In the rows, zero is written as 128.
Here are made-up elements, facts about them, and rows of numbers that follow some of those facts. Name the element behind each unnamed row.

Some rows with their names:
J_243: [157 124  53 140 126 145 178 116 149 128  96 175 141 131 127 161 147 167
 119 110  93 139 168 122 110 130 119 116 129 108 136 144 123 115 125 131
 136 142 158 133 134 134 106]
J_495: [113 130  88 150 129 142 130 189 140 162 175 166 124 163 102 169 169 151
 128 157 149 137 121 141 153 139 148 140 143 140 137 170 132 155 124 136
 166 138 138  82 105 111 105]
J_813: [127 139 118 160 128 151 164 138 152 159 168 182 127 152 136 152 137 142
 141 129 141 108 140 120 156 128 119 133 156 153 150 202 152 154 124 106
 134 149  81 131 114  94  95]
J_312: [164 143  61 125 130 136 165 142 151 122 126 166 137 129 144 137 128 162
 129 105 100 124 155 120  93 144 126 114 145 108 138 146 114 129 141 134
 107 126 148 137 129 142 101]
J_58: [ 59 130 142 153 159  94 106 104 151 148 170 161  83 116 142 151 134 104
 155 116 156 125 130 100 173 108 157 143 145 159 204 188 153 149 132 176
  81 128  86 145 120 111 128]
J_859: [101 132 187 144 130 108 132  65 152 111  68 114 136 106 136 147 130 108
 122 121 117 160 126 130  78 120 135 131 148 104 157 145 119 115 122 119
  83 102 114 187 121 152 114]
J_445: [133 160 146 164 145 113 119 188 131  60 140 145 161 217 125 139 147 177
 173 113 164 100 209 160 139 130 134 133 155  82 121 162 154 161 136 122
 163 164  88 100 119  57 131]
J_929: [ 93 146 140 144 108 123 136  81 162 101  89 129 122 105 142 157 138 126
 145 119 115 151 133 129  92 125 131 108 154  98 174 153 120 101 129 132
  64 109 119 161 157 134 143]
J_459: [146 132  68 123 114 148 153 168 151 139 128 152 131 132 101 168 162 157
 119 151 108 148 115 136  98 154 137 114 147 109 130 137  99 123 124 129
 143 127 177 104 123 150 109]
J_251: [163 134  67 147 125 133 133 173 122 157 106 168 127 123 119 131 169 168
 131 130  78 146 114 126 104 142 141 130 138  99 130 111 124 119 135 143
 160 101 182  87 140 148 131]
J_840: [140 125  95 162 161 126 157 140 134 179 164 199 108 134 129 138 132 145
 143 113 122 100 142  88 177 117 124 144 141 158 170 194 161 160 124 140
 145 167  89 124 112 105 104]
J_338: [147 129  49 132 123 144 175 131 156 117 122 163 139 134 137 166 136 157
 117 119 111 132 168 137 100 141 130 110 138 113 129 151 107 124 126 129
 112 132 156 140 129 138  95]
J_81: [ 58 128 130 158 146 103 114 106 153 111 148 141 112 143 126 183 144 119
 146 125 166 143 160 138 157 111 152 128 134 125 184 181 140 140 123 167
  90 141 103 145 126  99 129]
J_311: [111 126 180 125 146  85  94 129 135 124  85 100 128 111 100 143 139 111
 124 140 113 169  93 123  84 133 157 143 151  99 165 117 107 129 123 152
 110 105 159 139 103 172 127]
J_357: [175 137  69 143 132 132 168 129 137 131 100 174 134 121 141 127 132 165
 138 102  77 120 152 110 106 133 119 120 140 105 145 140 127 121 133 128
 122 129 146 133 143 135 112]
J_628: [150 132 166 127 130 143 149 150 137 163  78 129 153 125 108 128 137 109
 105 151 114 166  70 148  81 139 113 178 143 116 119 128 114 140 106  97
 162  93 134 140  84 180  89]
J_622: [100 137 133 161 113 119 134  68 150 115  69 143 123 100 140 157 148 129
 147 114  98 151 134 124 102 115 126 114 143  90 174 143 131  92 122 138
  89 112 127 158 170 128 152]
J_206: [144 130  62 122 115 148 152 171 150 145 136 157 126 130  98 167 162 158
 117 147 112 150 114 131 107 150 137 115 146 121 133 144 103 126 122 133
 145 123 173 100 122 153 103]
J_441: [147 131  48 128 125 155 180 140 157 128 111 158 148 135 135 165 130 150
 114 120 112 141 162 146 102 141 123 119 126 112 132 146 108 132 127 133
 105 133 149 146 125 142  95]
J_886: [121 134  99 150 130 144 136 205 141 159 159 159 140 166  95 165 161 149
 128 156 147 137 120 154 154 141 138 143 141 132 139 161 129 164 118 134
 166 142 133  85 100 110 110]
J_937: [172 124 152 149 129 151 160 154 123 188  56 135 163 118 100 128 136 121
  98 149  85 162  76 143  93 144 107 174 135 110 126 125 119 139 108  96
 169 111 142 134  93 167  96]

Facts:
[J_104,J_169,J_192,J_245,J_250,J_251,J_252,J_26,J_296,J_311,J_312,J_355,J_389,J_445,J_447,J_490,J_515,J_530,J_531,J_576,J_618,J_682,J_725,J_728,J_768,J_771,J_917,J_951,J_965,J_980,J_989] β d
[J_106,J_140,J_190,J_327,J_348,J_357,J_359,J_457,J_48,J_509,J_534,J_541,J_58,J_587,J_596,J_680,J_693,J_720,J_744,J_751,J_840,J_879,J_888,J_900,J_905,J_947,J_973,J_986] β c
[J_123,J_124,J_134,J_136,J_148,J_156,J_158,J_168,J_200,J_206,J_222,J_24,J_243,J_249,J_260,J_273,J_284,J_317,J_338,J_343,J_347,J_351,J_403,J_405,J_407,J_43,J_441,J_459,J_47,J_495,J_502,J_540,J_566,J_567,J_611,J_647,J_67,J_694,J_7,J_726,J_727,J_732,J_736,J_754,J_772,J_776,J_790,J_81,J_841,J_86,J_876,J_886,J_9,J_90,J_913,J_961,J_969,J_979,J_991] β a
[J_128,J_13,J_150,J_162,J_191,J_199,J_20,J_282,J_287,J_298,J_300,J_326,J_330,J_332,J_34,J_366,J_376,J_387,J_410,J_422,J_425,J_50,J_529,J_552,J_590,J_621,J_622,J_628,J_692,J_701,J_760,J_810,J_813,J_849,J_859,J_895,J_92,J_928,J_929,J_931,J_937,J_945,J_974,J_988,J_999] β b
J_106 κ [J_590]
J_124 κ [J_534]
J_140 κ [J_47,J_206]
J_148 κ [J_206]
J_168 κ [J_106]
J_169 κ [J_81,J_192]
J_222 κ [J_531,J_728]
J_245 κ [J_917]
J_26 κ [J_47,J_106]
J_282 κ [J_694]
J_300 κ [J_26]
J_317 κ [J_680,J_445]
J_326 κ [J_931]
J_327 κ [J_168]
J_407 κ [J_534]
J_445 κ [J_106]
J_447 κ [J_530,J_81]
J_457 κ [J_541]
J_495 κ [J_813]
J_531 κ [J_58]
J_541 κ [J_403]
J_566 κ [J_628]
J_58 κ [J_317]
J_587 κ [J_590]
J_596 κ [J_317]
J_611 κ [J_754,J_736,J_931]
J_680 κ [J_989,J_590,J_445]
J_727 κ [J_26,J_590]
J_736 κ [J_876,J_502,J_140]
J_776 κ [J_47]
J_81 κ [J_311]
J_813 κ [J_566]
J_840 κ [J_317,J_771]
J_841 κ [J_876]
J_886 κ [J_355,J_587]
J_900 κ [J_945]
J_917 κ [J_106]
J_928 κ [J_961]
J_931 κ [J_206,J_596]
J_945 κ [J_58,J_222,J_534]
J_974 κ [J_680]
J_979 κ [J_441]
J_980 κ [J_840]
J_988 κ [J_250,J_771]
ζ lidrok <- J_104,J_106,J_192,J_405,J_425,J_48,J_529,J_540,J_628,J_751,J_790,J_973,J_986
ζ keflak <- J_123,J_134,J_136,J_156,J_191,J_199,J_252,J_326,J_347,J_348,J_410,J_445,J_457,J_490,J_541,J_552,J_566,J_576,J_618,J_682,J_720,J_772,J_965,J_974,J_979,J_991
ζ klabram <- J_124,J_128,J_13,J_140,J_150,J_168,J_169,J_206,J_222,J_24,J_243,J_245,J_249,J_250,J_251,J_26,J_260,J_273,J_284,J_298,J_312,J_327,J_330,J_332,J_338,J_34,J_343,J_351,J_355,J_357,J_366,J_376,J_387,J_403,J_43,J_447,J_459,J_47,J_495,J_50,J_509,J_515,J_530,J_534,J_567,J_58,J_587,J_596,J_611,J_622,J_647,J_67,J_680,J_692,J_693,J_7,J_725,J_726,J_727,J_728,J_732,J_744,J_754,J_760,J_768,J_771,J_81,J_810,J_813,J_840,J_841,J_849,J_86,J_879,J_888,J_895,J_9,J_905,J_917,J_92,J_928,J_929,J_945,J_947,J_951,J_969,J_980,J_989
ζ dedri <- J_148,J_282,J_296,J_300,J_311,J_359,J_407,J_531,J_590,J_701,J_776,J_859,J_90,J_913,J_961,J_999
ζ trogrol <- J_158,J_389,J_422,J_876,J_988
ζ plorolur <- J_162,J_190,J_317,J_441,J_502,J_621,J_694,J_736,J_886,J_900,J_931
ζ senal <- J_20,J_200,J_287,J_937
J_104 Π: J_338,J_841,J_366,J_776,J_376,J_191,J_974
J_123 Π: J_403,J_980,J_931,J_343
J_128 Π: J_621
J_13 Π: J_772,J_150,J_965,J_621,J_913
J_134 Π: J_441,J_351,J_694
J_136 Π: J_813
J_156 Π: J_576,J_768,J_682,J_20
J_162 Π: J_628,J_531,J_849,J_387
J_190 Π: J_20
J_243 Π: J_986,J_917,J_849,J_169
J_245 Π: J_273
J_250 Π: J_720,J_330
J_251 Π: J_928,J_810,J_621,J_43,J_24
J_26 Π: J_403,J_9,J_249,J_169,J_771,J_895
J_282 Π: J_720,J_628,J_986,J_359,J_425,J_260,J_92,J_947,J_347,J_140
J_287 Π: J_150,J_359,J_43
J_317 Π: J_760,J_647,J_273,J_191
J_326 Π: J_389,J_351
J_332 Π: J_191
J_34 Π: J_736,J_158
J_348 Π: J_693,J_515,J_106,J_343
J_357 Π: J_732,J_376,J_389
J_407 Π: J_754,J_300,J_859,J_92
J_410 Π: J_249,J_191,J_260,J_813,J_343,J_158
J_422 Π: J_732,J_249,J_567
J_447 Π: J_680,J_459,J_515,J_124
J_457 Π: J_284
J_48 Π: J_790
J_50 Π: J_813,J_405,J_158
J_502 Π: J_810,J_252,J_7,J_86
J_509 Π: J_989
J_529 Π: J_576,J_9,J_296,J_621,J_849,J_725
J_530 Π: J_148
J_541 Π: J_206,J_727,J_961
J_552 Π: J_148,J_312,J_200
J_566 Π: J_929
J_596 Π: J_754,J_647,J_405,J_330
J_618 Π: J_768,J_252,J_567
J_622 Π: J_355,J_980,J_879
J_67 Π: J_347
J_692 Π: J_284,J_43
J_701 Π: J_148,J_980,J_192,J_24
J_726 Π: J_905,J_124,J_191,J_405,J_490
J_728 Π: J_790,J_106,J_298
J_744 Π: J_9
J_751 Π: J_495,J_43,J_879
J_840 Π: J_905,J_249,J_343
J_876 Π: J_9,J_300
J_888 Π: J_540,J_989,J_298
J_90 Π: J_680,J_986,J_24
J_937 Π: J_199,J_540,J_260,J_999
J_945 Π: J_106
J_951 Π: J_969,J_732,J_682,J_359
J_973 Π: J_124,J_191,J_694
J_979 Π: J_989,J_191,J_900,J_490
J_991 Π: J_540,J_222,J_405
{J_104,J_124,J_150,J_158,J_162,J_190,J_192,J_26,J_260,J_296,J_298,J_311,J_330,J_343,J_348,J_355,J_359,J_387,J_389,J_405,J_407,J_43,J_50,J_502,J_515,J_530,J_567,J_58,J_587,J_590,J_618,J_622,J_682,J_693,J_694,J_7,J_736,J_744,J_751,J_768,J_771,J_790,J_81,J_810,J_841,J_849,J_859,J_876,J_895,J_913,J_917,J_929,J_945,J_986,J_989} Σ 463
{J_106,J_123,J_134,J_136,J_148,J_156,J_168,J_191,J_199,J_20,J_206,J_222,J_24,J_243,J_245,J_249,J_250,J_251,J_252,J_273,J_287,J_300,J_312,J_326,J_332,J_338,J_34,J_347,J_357,J_366,J_376,J_403,J_410,J_422,J_425,J_441,J_457,J_459,J_47,J_48,J_490,J_495,J_509,J_529,J_534,J_541,J_552,J_596,J_621,J_647,J_692,J_701,J_720,J_725,J_726,J_727,J_728,J_732,J_754,J_760,J_772,J_776,J_813,J_840,J_86,J_886,J_888,J_9,J_90,J_900,J_905,J_92,J_928,J_931,J_937,J_947,J_951,J_961,J_965,J_974,J_979,J_988,J_991,J_999} Σ 552
{J_128,J_13,J_140,J_169,J_200,J_282,J_284,J_317,J_327,J_351,J_445,J_447,J_531,J_540,J_566,J_576,J_611,J_628,J_67,J_680,J_879,J_969,J_973,J_980} Σ 321

Rows to name:
No name comes twice in this set of rows, the named rows included.
[ 76 102 176 172 174  86 115  75 131 138 101 133 129 139 114 167 140 103
 126 118 148 156 150 123 152  97 148 163 124 127 170 168 151 148 111 158
 132 146 104 161  95 113 120] => J_407
[150 142  88 166  98 157 147 151 124 170 102 174 129 118 125 133 174 160
 129 147  82 145 100 131 100 144 128 129 147 106 119 125 126 109 127 112
 165  87 161  95 154 136 130] => J_692
[113 124  86 147 134 140 135 184 140 171 186 174 115 158  96 170 166 144
 125 154 152 132 113 131 160 138 144 139 147 150 142 176 133 159 117 140
 164 143 137  85 101 113 103] => J_222
[164 138  83 151 108 153 184 108 147 143  88 176 137 118 133 144 141 160
 130 120  88 124 142 117 103 133 104 114 151 112 142 154 126 109 124 103
 125 135 131 140 148 129 111] => J_34
[151 148  95 139  97 166 154 171 149 165 115 157 138 126 120 138 158 148
 126 146  96 150  89 146  95 150 123 128 147 111 126 134 117 121 132 110
 141  87 150 104 135 143 115] => J_621
[168 124 125 154 163 113 157 126  94 146  38 137 147 106 135 104 102 115
 102 118 101 123 144 141  93 135 107 185 132  99 126 110 115 158  92 122
 128 128 122 173 101 171  82] => J_973
[191 120 131 143 165 126 169 127 126 161  55 147 171 125 129 113 104 128
 102 100  82 145 130 129  89 131 108 173 123 108 131 127 133 148 124 117
 140 122 131 164  82 161  81] => J_48
[ 63 128 162 178 140 114 120  85 149 156 136 166  96 115 131 158 149 110
 157 125 139 134 122 100 178  96 133 138 143 145 202 197 165 129 120 149
 107 140  74 147 137  99 145] => J_945
[135 142  91 152 150 134 152 168 136 153 164 175 130 154 147 133 121 141
 141 117 138 105 149 130 151 133 131 148 138 143 151 174 148 173 134 138
 122 137  95 121 107 104  98] => J_900
[ 99 140 138 160 113 124 140  81 154 121  58 134 130  99 137 156 138 122
 142 116  92 158 129 133 103 118 119 119 137  87 180 143 130 100 123 139
  81 115 116 160 161 131 152] => J_162
[141 146  88 155  93 148 155 164 113 151 116 155 111 104 116 152 157 158
 124 175 108 108 106 128  94 168 130 119 185 113 122 131  94 128 101  96
 128 125 152 115 153 146 104] => J_191
[127 127 179 171 142 127 124 145 117 175 113 159 129 150 103 130 164 123
 129 155 131 144  91 126 137 121 123 175 147 132 128 158 152 151 104 109
 207 120 104 107  92 126 108] => J_282

Now the same elements, written a new way:
Some rows with their names:
J_727: [ 65  86 135 130 136 184 125  83 129 101 180 115 170 108]
J_841: [ 68  98 136 127 138 164 131 119 110 176 142 164 151  86]
J_900: [153 127 113 124 123 144  98 111 129  83 189  56 133 163]
J_725: [126 138 140 141 114 115 123 129 122 110  97 120 126 112]
J_692: [132 127 131 142 119 109 133 156 123 107  96 115 129 124]
J_24: [129 146 141 137 140 124 125 117 125 102  99 126 134 112]
J_876: [ 85  78 131 130 124 181 158 113  97 180 156 160 146  68]
J_243: [141 129 126 122 135 131 130 132 125 110  86 110 127 119]
J_459: [138 139 128 128 135 128 120 127 124 105  97 129 134 114]
J_744: [135 144 131 130 114 125 136 154 108 174 103 109 116 119]
J_973: [164 110 121 111 129  80 135 145 188 120 170 201  77 190]
J_760: [129 130 119 147 113 117 110 147 123 110  93 129 127 126]
J_905: [129 132 125 146 105 112 105 144 124 113  99 129 128 121]
J_751: [151 138 140 114 138  78 141 167  94 159 143 110 113 118]
J_969: [148 139 131 123 144 138 153 100 197 125 131 197  88 180]
J_425: [140 126 124 138 130  73 117 137 108 103 127 128 112 116]
J_376: [127 135 123 152 114 113 113 147 122 108  99 128 133 120]
J_991: [150 129 118 107 140 109 114 139 125 105  88 123 140 125]
J_726: [148 128 116 116 129 134 115 145 130 103  89 117 133 127]
J_728: [152 133 118 105 117 167 110 114 137  84 155  45 146 167]
J_810: [131 158 132 141 128 126 141 147 102 166 108 116 124 117]

Rows to name:
No name comes twice in this set of rows, the named rows included.
[162 128 125  97 136  88 125 165 101 157 141 118 115 120] => J_104
[139 152 131 125 120 129 124 142 111 168 109 122 123 113] => J_515
[139 158 136 115 131 103 131 133 103 166 108 118 132 112] => J_682
[140 144 126 124 145 102 114 110 115 109  86 127 139 115] => J_347
[136 128 133 127 112 116 128 146 128 109  90 109 125 122] => J_951
[ 88  91 130 127 111 167 118 112 129 103 162 105 157 122] => J_245
[131 134 127 140 112  85 108 132 116 111  93 127 136 119] => J_720
[135 156 139 130 123 128 134 137 106 168 108 119 120 110] => J_768
[125 142 137 151 120 107 128 145 119 110  96 123 127 120] => J_928
[ 97  90 131 105 129 167 144  67 196 113 230 158 139 196] => J_445
[ 66  81 137 116 114 185 142 118 111 170 177 112 156 106] => J_26
[ 81  93 132 124 138 182 127  89 131 100 167 108 164 118] => J_168
[133 135 118 152 113 113 109 146 123 111  90 133 125 121] => J_813
[106 100 119 123 105 170 115 118 133  98 174  70 154 151] => J_840

